The symbols move the nodes like this.
at | e i h w g j
q640 | q97 q735 q117 q227 q293 q603
q653 | q298 q867 none q44 q558 q528
q394 | q238 q476 q995 q575 q803 q601
q40 | q180 q845 q57 q913 q539 q313
q97 | q293 q810 q867 q528 q640 q214
q755 | q328 q601 q575 q920 q266 q759
q855 | q63 q862 q371 q274 q595 none
q269 | q306 q425 none q117 q198 q735
q395 | q117 q198 none q298 q867 q293
q86 | q575 q803 q859 q988 q452 q266
q326 | q57 q543 q217 q357 q703 q539
q418 | q476 q217 q754 q803 q905 q357
q411 | q568 q759 q920 q845 q478 q210
q862 | q683 q669 q959 q855 q222 none
q995 | q297 q909 none q425 q881 q394
q867 | q395 q306 none q653 q117 q97
q357 | q552 q326 q418 q884 q975 q414
q510 | q287 q176 q898 q864 q52 none
q898 | q177 q568 q214 q180 q845 q510
q879 | q920 q266 q988 q543 q688 q478
q214 | q543 q688 q97 q703 q603 q898
q959 | q262 q414 q884 q371 q239 q862
q210 | q176 q63 q411 q52 q274 none
q287 | q52 q274 q177 q684 q510 none
q905 | q418 q528 q44 q238 q476 q975
q920 | q688 q755 q735 q603 q879 q411
q476 | q905 q227 q909 q394 q418 q552
q52 | q510 q210 q845 q313 q287 none
q595 | q855 q222 q191 q176 q63 none
q57 | q703 q603 q227 q552 q326 q40
q262 | q239 q913 q601 q759 q959 q683
q478 | q411 q371 q879 q177 q568 q274
q988 | q735 q86 q198 q293 q810 q879
q803 | q394 q418 q881 q86 q238 q884
q683 | q222 q751 q262 q63 q862 none
q274 | q210 q855 q478 q287 q176 none
q810 | q988 q452 q306 q97 q735 q688
q176 | q274 q595 q568 q510 q210 none
q845 | q898 q411 q603 q40 q177 q52
q800 | q414 q180 q975 q239 q913 q534
q198 | q269 q859 none q395 q306 q988
q751 | q534 q313 q913 q683 q669 none
q306 | q198 q171 none q867 q269 q810
q975 | q357 q703 q905 q519 q552 q800
q543 | q603 q879 q293 q326 q214 q177
q552 | q975 q57 q476 q601 q357 q913
q759 | q191 q262 q755 q411 q371 q63
q575 | q452 q394 q425 q735 q86 q755
q688 | q879 q328 q810 q214 q920 q568
q222 | q862 q534 q239 q595 q683 none
q238 | q803 q905 q297 q452 q394 q519
q568 | q478 q191 q688 q898 q411 q176
q227 | q528 q640 q558 q476 q217 q57
q864 | q684 q510 q180 q534 q313 none
q909 | q44 q558 none q995 q754 q476
q180 | q539 q898 q703 q800 q40 q864
q371 | q759 q959 q266 q478 q191 q855
q558 | q653 q117 none q909 q298 q227
q684 | q313 q287 q539 q669 q864 none
q425 | q171 q995 none q269 q859 q575
q735 | q810 q575 q269 q640 q988 q920
q519 | q884 q975 q238 q328 q601 q239
q171 | q859 q297 none q306 q425 q452
q669 | q751 q684 q414 q862 q534 none
q297 | q881 q44 none q171 q995 q238
q859 | q425 q881 none q198 q171 q86
q884 | q601 q357 q803 q266 q519 q959
q754 | q909 q298 none q881 q44 q418
q266 | q755 q884 q86 q879 q328 q371
q534 | q669 q864 q800 q222 q751 none
q117 | q867 q269 none q558 q395 q640
q913 | q800 q40 q552 q262 q414 q751
q63 | q595 q683 q759 q210 q855 none
q293 | q640 q988 q395 q217 q97 q543
q239 | q959 q800 q519 q191 q262 q222
q414 | q913 q539 q357 q959 q800 q669
q703 | q326 q214 q528 q975 q57 q180
q452 | q86 q238 q171 q810 q575 q328
q191 | q371 q239 q328 q568 q759 q595
q881 | q995 q754 none q859 q297 q803
q217 | q227 q293 q298 q418 q528 q326
q313 | q864 q52 q40 q751 q684 none
q601 | q519 q552 q394 q755 q884 q262
q603 | q214 q920 q640 q57 q543 q845
q177 | q845 q478 q543 q539 q898 q287
q539 | q40 q177 q326 q414 q180 q684
q44 | q754 q653 none q297 q909 q905
q528 | q217 q97 q653 q905 q227 q703
q328 | q266 q519 q452 q688 q755 q191
q298 | q558 q395 none q754 q653 q217

In the rows, 55 stands for zero.

The rows follow the links: the fewer symbols apart two nodes are, the more alike their rows tend to be.

Each row is also shifted at random along 4 hidden directions that mean nothing.

Each row, then its node:
[67, 50, 54, 69, 44, 67, 55, 35, 51, 53, 69, 49, 47, 55, 46, 41, 55, 50, 46, 66, 61, 59, 50, 58, 47, 48, 57, 57]: q177
[50, 55, 65, 40, 51, 62, 55, 57, 48, 54, 66, 56, 55, 47, 50, 62, 43, 66, 64, 66, 59, 52, 57, 45, 42, 46, 54, 52]: q418
[68, 56, 64, 61, 65, 60, 43, 43, 45, 59, 39, 54, 56, 54, 44, 44, 53, 47, 38, 45, 46, 40, 44, 66, 49, 57, 65, 36]: q191
[63, 43, 61, 79, 59, 59, 62, 47, 58, 63, 45, 57, 61, 54, 49, 47, 51, 59, 41, 49, 64, 68, 44, 62, 50, 61, 60, 65]: q898
[64, 64, 48, 41, 52, 63, 39, 33, 55, 32, 49, 62, 53, 65, 44, 47, 64, 46, 41, 44, 37, 36, 43, 56, 53, 48, 59, 42]: q371
[79, 35, 64, 66, 46, 65, 41, 36, 40, 60, 50, 41, 61, 59, 58, 45, 56, 45, 57, 55, 47, 46, 43, 77, 58, 46, 59, 46]: q510
[42, 51, 44, 72, 51, 64, 57, 58, 52, 63, 59, 57, 63, 47, 58, 60, 77, 56, 58, 51, 67, 64, 67, 70, 53, 46, 55, 66]: q40
[22, 52, 65, 74, 61, 60, 56, 67, 68, 74, 35, 73, 51, 58, 54, 64, 58, 52, 40, 40, 62, 87, 27, 52, 27, 69, 64, 72]: q595
[62, 82, 59, 48, 42, 61, 57, 65, 51, 76, 70, 33, 62, 38, 55, 39, 48, 41, 71, 64, 68, 90, 51, 39, 38, 64, 76, 68]: q862
[83, 52, 49, 49, 49, 71, 46, 45, 51, 33, 64, 65, 59, 60, 59, 56, 66, 59, 50, 60, 49, 58, 51, 48, 49, 38, 47, 61]: q543
[30, 34, 68, 65, 43, 75, 49, 33, 51, 39, 56, 56, 50, 70, 71, 56, 52, 57, 50, 62, 44, 56, 38, 63, 42, 45, 45, 58]: q395
[28, 35, 69, 56, 70, 60, 60, 46, 40, 60, 43, 57, 58, 55, 55, 56, 33, 76, 48, 53, 50, 38, 47, 55, 58, 61, 56, 39]: q905
[59, 67, 65, 59, 46, 68, 48, 49, 55, 34, 62, 50, 50, 56, 60, 54, 50, 53, 59, 69, 42, 55, 51, 52, 61, 49, 44, 43]: q988
[35, 40, 74, 85, 59, 48, 73, 43, 46, 80, 51, 39, 56, 53, 50, 34, 45, 64, 54, 53, 64, 54, 52, 69, 69, 70, 63, 46]: q864
[23, 68, 69, 72, 59, 82, 45, 53, 42, 68, 61, 47, 62, 40, 41, 48, 43, 52, 46, 70, 67, 61, 63, 69, 45, 40, 55, 37]: q601
[48, 63, 68, 52, 61, 25, 72, 56, 59, 70, 44, 46, 49, 54, 50, 39, 38, 60, 59, 53, 55, 37, 57, 48, 75, 82, 61, 39]: q297
[52, 38, 54, 61, 65, 41, 59, 47, 53, 68, 42, 54, 63, 58, 51, 48, 54, 63, 50, 39, 51, 40, 51, 54, 59, 64, 69, 56]: q534
[83, 54, 38, 41, 48, 65, 46, 68, 52, 49, 73, 55, 72, 43, 67, 68, 67, 57, 69, 67, 55, 59, 72, 64, 55, 36, 51, 73]: q57
[50, 43, 63, 93, 47, 78, 45, 43, 51, 78, 59, 39, 54, 48, 44, 42, 52, 50, 40, 64, 70, 66, 60, 74, 36, 39, 47, 55]: q845
[60, 59, 63, 58, 65, 52, 59, 79, 64, 46, 44, 71, 59, 58, 72, 76, 54, 57, 66, 55, 58, 74, 52, 53, 50, 66, 39, 67]: q810
[81, 72, 62, 66, 73, 34, 82, 61, 64, 52, 53, 58, 51, 54, 54, 41, 54, 60, 49, 50, 56, 43, 59, 54, 82, 72, 50, 46]: q688
[70, 60, 50, 55, 41, 61, 51, 54, 58, 33, 54, 57, 50, 60, 61, 60, 78, 36, 63, 49, 40, 69, 36, 59, 52, 52, 55, 68]: q274
[48, 56, 65, 49, 48, 51, 44, 29, 52, 36, 54, 49, 38, 72, 53, 46, 45, 43, 47, 56, 29, 26, 44, 48, 65, 50, 56, 26]: q859
[65, 50, 32, 46, 51, 36, 79, 55, 78, 45, 60, 72, 48, 65, 57, 66, 79, 57, 59, 38, 54, 76, 46, 36, 45, 65, 55, 103]: q287
[74, 66, 37, 26, 61, 45, 72, 62, 62, 49, 73, 71, 52, 49, 52, 67, 57, 77, 60, 55, 56, 61, 66, 29, 48, 56, 60, 76]: q357
[22, 42, 45, 63, 68, 49, 60, 55, 63, 69, 57, 64, 62, 57, 34, 48, 63, 60, 33, 43, 64, 45, 62, 63, 53, 55, 57, 58]: q913
[62, 82, 62, 36, 59, 44, 73, 60, 61, 58, 72, 48, 51, 47, 50, 49, 43, 64, 66, 64, 57, 49, 66, 33, 65, 63, 56, 51]: q803
[55, 68, 57, 57, 50, 47, 43, 57, 49, 73, 59, 32, 54, 45, 56, 38, 57, 35, 64, 58, 55, 45, 65, 66, 61, 56, 66, 45]: q683
[49, 64, 44, 57, 58, 64, 57, 72, 69, 45, 55, 72, 49, 55, 57, 72, 67, 49, 43, 51, 57, 63, 56, 58, 54, 47, 39, 64]: q920
[49, 64, 79, 67, 63, 75, 52, 55, 37, 61, 47, 51, 62, 40, 44, 45, 33, 56, 48, 62, 65, 50, 52, 66, 50, 56, 62, 24]: q519
[91, 57, 67, 55, 59, 41, 61, 60, 54, 61, 49, 42, 52, 59, 68, 48, 48, 51, 70, 60, 48, 52, 59, 56, 71, 68, 51, 45]: q306
[4, 39, 54, 60, 59, 50, 63, 25, 51, 50, 52, 61, 54, 65, 41, 38, 60, 61, 29, 37, 45, 33, 41, 54, 58, 62, 65, 53]: q669

The symbols that take the first to the second take the third to the fourth, perhaps in another order. What is the fourth?
Answers are names.
A [26, 43, 48, 72, 50, 57, 47, 42, 49, 55, 53, 49, 64, 55, 61, 49, 67, 48, 55, 52, 51, 50, 54, 78, 64, 46, 59, 58]
B [47, 32, 50, 54, 66, 45, 59, 49, 50, 58, 43, 58, 66, 65, 58, 51, 56, 64, 50, 39, 44, 49, 44, 60, 57, 71, 71, 57]
C [52, 46, 65, 56, 44, 73, 41, 65, 39, 81, 70, 35, 63, 40, 54, 61, 30, 63, 66, 90, 71, 59, 70, 59, 35, 37, 56, 47]
D q238

A [66, 57, 48, 49, 61, 55, 57, 50, 41, 64, 71, 41, 64, 46, 45, 39, 49, 59, 55, 68, 64, 23, 84, 64, 67, 42, 64, 40]
B [74, 42, 69, 76, 52, 67, 46, 28, 38, 64, 57, 36, 59, 52, 49, 31, 52, 54, 42, 57, 58, 37, 51, 79, 63, 48, 58, 30]
C [50, 68, 73, 76, 50, 46, 63, 69, 68, 61, 65, 46, 43, 57, 54, 52, 45, 55, 58, 69, 67, 56, 76, 52, 68, 60, 45, 42]
D q519

A [44, 55, 66, 90, 40, 70, 73, 49, 66, 84, 71, 46, 43, 52, 33, 41, 42, 57, 35, 64, 81, 82, 47, 53, 36, 50, 54, 68]
B [84, 68, 71, 74, 51, 79, 53, 62, 50, 71, 53, 42, 58, 42, 55, 43, 50, 41, 58, 66, 71, 75, 48, 65, 46, 55, 56, 54]
C [42, 66, 56, 70, 52, 68, 40, 65, 68, 77, 53, 48, 47, 47, 37, 56, 50, 43, 34, 59, 67, 68, 50, 62, 35, 48, 59, 58]
D q959

A [53, 60, 50, 42, 68, 47, 44, 65, 69, 47, 43, 67, 48, 68, 57, 70, 57, 51, 56, 56, 42, 34, 63, 47, 65, 58, 44, 45]
B [72, 62, 57, 50, 42, 83, 32, 38, 44, 50, 60, 51, 54, 48, 45, 52, 53, 38, 52, 61, 56, 68, 42, 54, 28, 38, 62, 50]
C [50, 64, 68, 45, 73, 37, 74, 66, 56, 59, 37, 60, 58, 51, 54, 60, 43, 72, 57, 52, 54, 51, 59, 41, 65, 68, 58, 39]
D q262

A [75, 46, 54, 53, 61, 36, 63, 52, 46, 75, 55, 40, 61, 56, 54, 43, 51, 52, 58, 47, 57, 47, 56, 50, 60, 69, 69, 53]
B [36, 61, 45, 52, 59, 55, 39, 61, 55, 58, 47, 53, 56, 50, 65, 59, 72, 40, 57, 41, 48, 52, 50, 63, 55, 49, 69, 59]
C [62, 48, 39, 36, 67, 55, 33, 50, 39, 33, 33, 58, 72, 68, 72, 53, 75, 47, 56, 28, 26, 34, 37, 68, 68, 56, 68, 50]
D q63

A [42, 45, 59, 61, 39, 93, 33, 35, 28, 50, 65, 50, 66, 43, 46, 47, 53, 52, 49, 57, 53, 65, 44, 63, 28, 31, 65, 53]
B [34, 44, 39, 58, 56, 67, 38, 59, 51, 62, 56, 57, 69, 48, 51, 62, 68, 59, 44, 48, 65, 68, 59, 65, 33, 37, 66, 69]
C [8, 29, 69, 66, 61, 63, 44, 45, 47, 60, 30, 60, 57, 65, 59, 63, 42, 64, 45, 51, 56, 51, 41, 67, 42, 61, 61, 46]
D q754

A [60, 48, 57, 45, 58, 25, 60, 52, 50, 73, 67, 30, 49, 62, 52, 39, 39, 61, 60, 62, 48, 18, 81, 54, 76, 64, 64, 34]
B [30, 57, 78, 65, 70, 56, 65, 62, 53, 69, 45, 52, 53, 47, 48, 52, 27, 70, 55, 64, 71, 57, 57, 57, 52, 62, 56, 39]
C [95, 37, 37, 30, 69, 49, 42, 54, 56, 12, 35, 83, 72, 72, 85, 86, 75, 66, 69, 37, 34, 41, 46, 56, 63, 51, 48, 62]
D q326

A [51, 57, 55, 42, 74, 66, 51, 58, 43, 36, 39, 72, 70, 54, 59, 55, 54, 61, 44, 39, 41, 39, 43, 64, 61, 55, 61, 38]
B [75, 60, 26, 38, 64, 45, 64, 78, 64, 46, 67, 65, 65, 52, 63, 72, 77, 70, 62, 45, 58, 50, 82, 50, 75, 51, 51, 76]
C [84, 78, 30, 53, 60, 39, 62, 77, 78, 54, 58, 64, 55, 56, 53, 61, 76, 50, 55, 42, 59, 65, 67, 52, 70, 66, 49, 81]
D q959

A [74, 66, 50, 53, 63, 44, 61, 64, 65, 58, 47, 62, 51, 61, 45, 58, 59, 53, 44, 41, 61, 60, 50, 45, 55, 68, 65, 58]
B [25, 64, 78, 61, 63, 66, 59, 58, 54, 65, 42, 53, 60, 45, 53, 55, 34, 61, 56, 59, 61, 62, 55, 55, 51, 59, 54, 41]
C [94, 68, 31, 37, 40, 64, 34, 79, 63, 48, 56, 47, 61, 54, 78, 79, 82, 31, 86, 54, 51, 83, 55, 58, 44, 43, 57, 79]
D q755

A [79, 62, 51, 45, 41, 51, 55, 48, 60, 45, 60, 49, 51, 62, 64, 42, 67, 39, 63, 59, 45, 60, 52, 54, 62, 57, 56, 58]
B [24, 46, 77, 92, 59, 57, 66, 48, 62, 74, 43, 49, 46, 57, 52, 42, 54, 52, 38, 48, 70, 67, 37, 67, 49, 65, 57, 56]
C [26, 66, 56, 50, 66, 52, 53, 61, 56, 56, 55, 53, 55, 52, 55, 58, 51, 60, 57, 61, 52, 33, 69, 57, 68, 58, 51, 32]
D q803

A [72, 52, 58, 48, 42, 57, 43, 62, 46, 73, 71, 33, 57, 45, 54, 64, 33, 56, 70, 78, 57, 50, 79, 54, 48, 39, 59, 41]
B [26, 37, 68, 66, 67, 67, 58, 43, 45, 59, 42, 59, 61, 59, 51, 58, 35, 72, 45, 55, 58, 41, 52, 64, 50, 56, 59, 32]
C [65, 48, 61, 35, 41, 60, 43, 42, 37, 53, 67, 36, 56, 56, 58, 45, 49, 57, 78, 68, 41, 48, 54, 46, 53, 48, 65, 48]
D q909

A [31, 64, 75, 54, 62, 41, 68, 40, 65, 41, 58, 66, 39, 69, 41, 50, 42, 55, 35, 58, 45, 33, 52, 43, 65, 64, 47, 29]
B [46, 79, 61, 38, 63, 32, 83, 62, 69, 52, 62, 64, 47, 55, 46, 59, 45, 67, 55, 52, 56, 49, 59, 31, 70, 76, 56, 56]
C [66, 54, 62, 55, 65, 56, 70, 59, 49, 66, 49, 56, 62, 45, 53, 54, 39, 78, 49, 59, 64, 49, 61, 55, 56, 59, 66, 47]
D q703

A [32, 60, 45, 60, 59, 54, 49, 57, 50, 61, 53, 37, 56, 52, 51, 40, 60, 37, 54, 50, 51, 40, 55, 64, 63, 55, 61, 43]
B [93, 66, 57, 41, 49, 82, 36, 69, 34, 65, 51, 49, 73, 34, 61, 57, 57, 47, 71, 56, 69, 89, 48, 59, 29, 49, 79, 64]
C [27, 46, 31, 52, 49, 50, 48, 61, 64, 63, 56, 57, 64, 56, 55, 71, 67, 55, 61, 44, 52, 58, 57, 58, 41, 52, 62, 75]
D q800

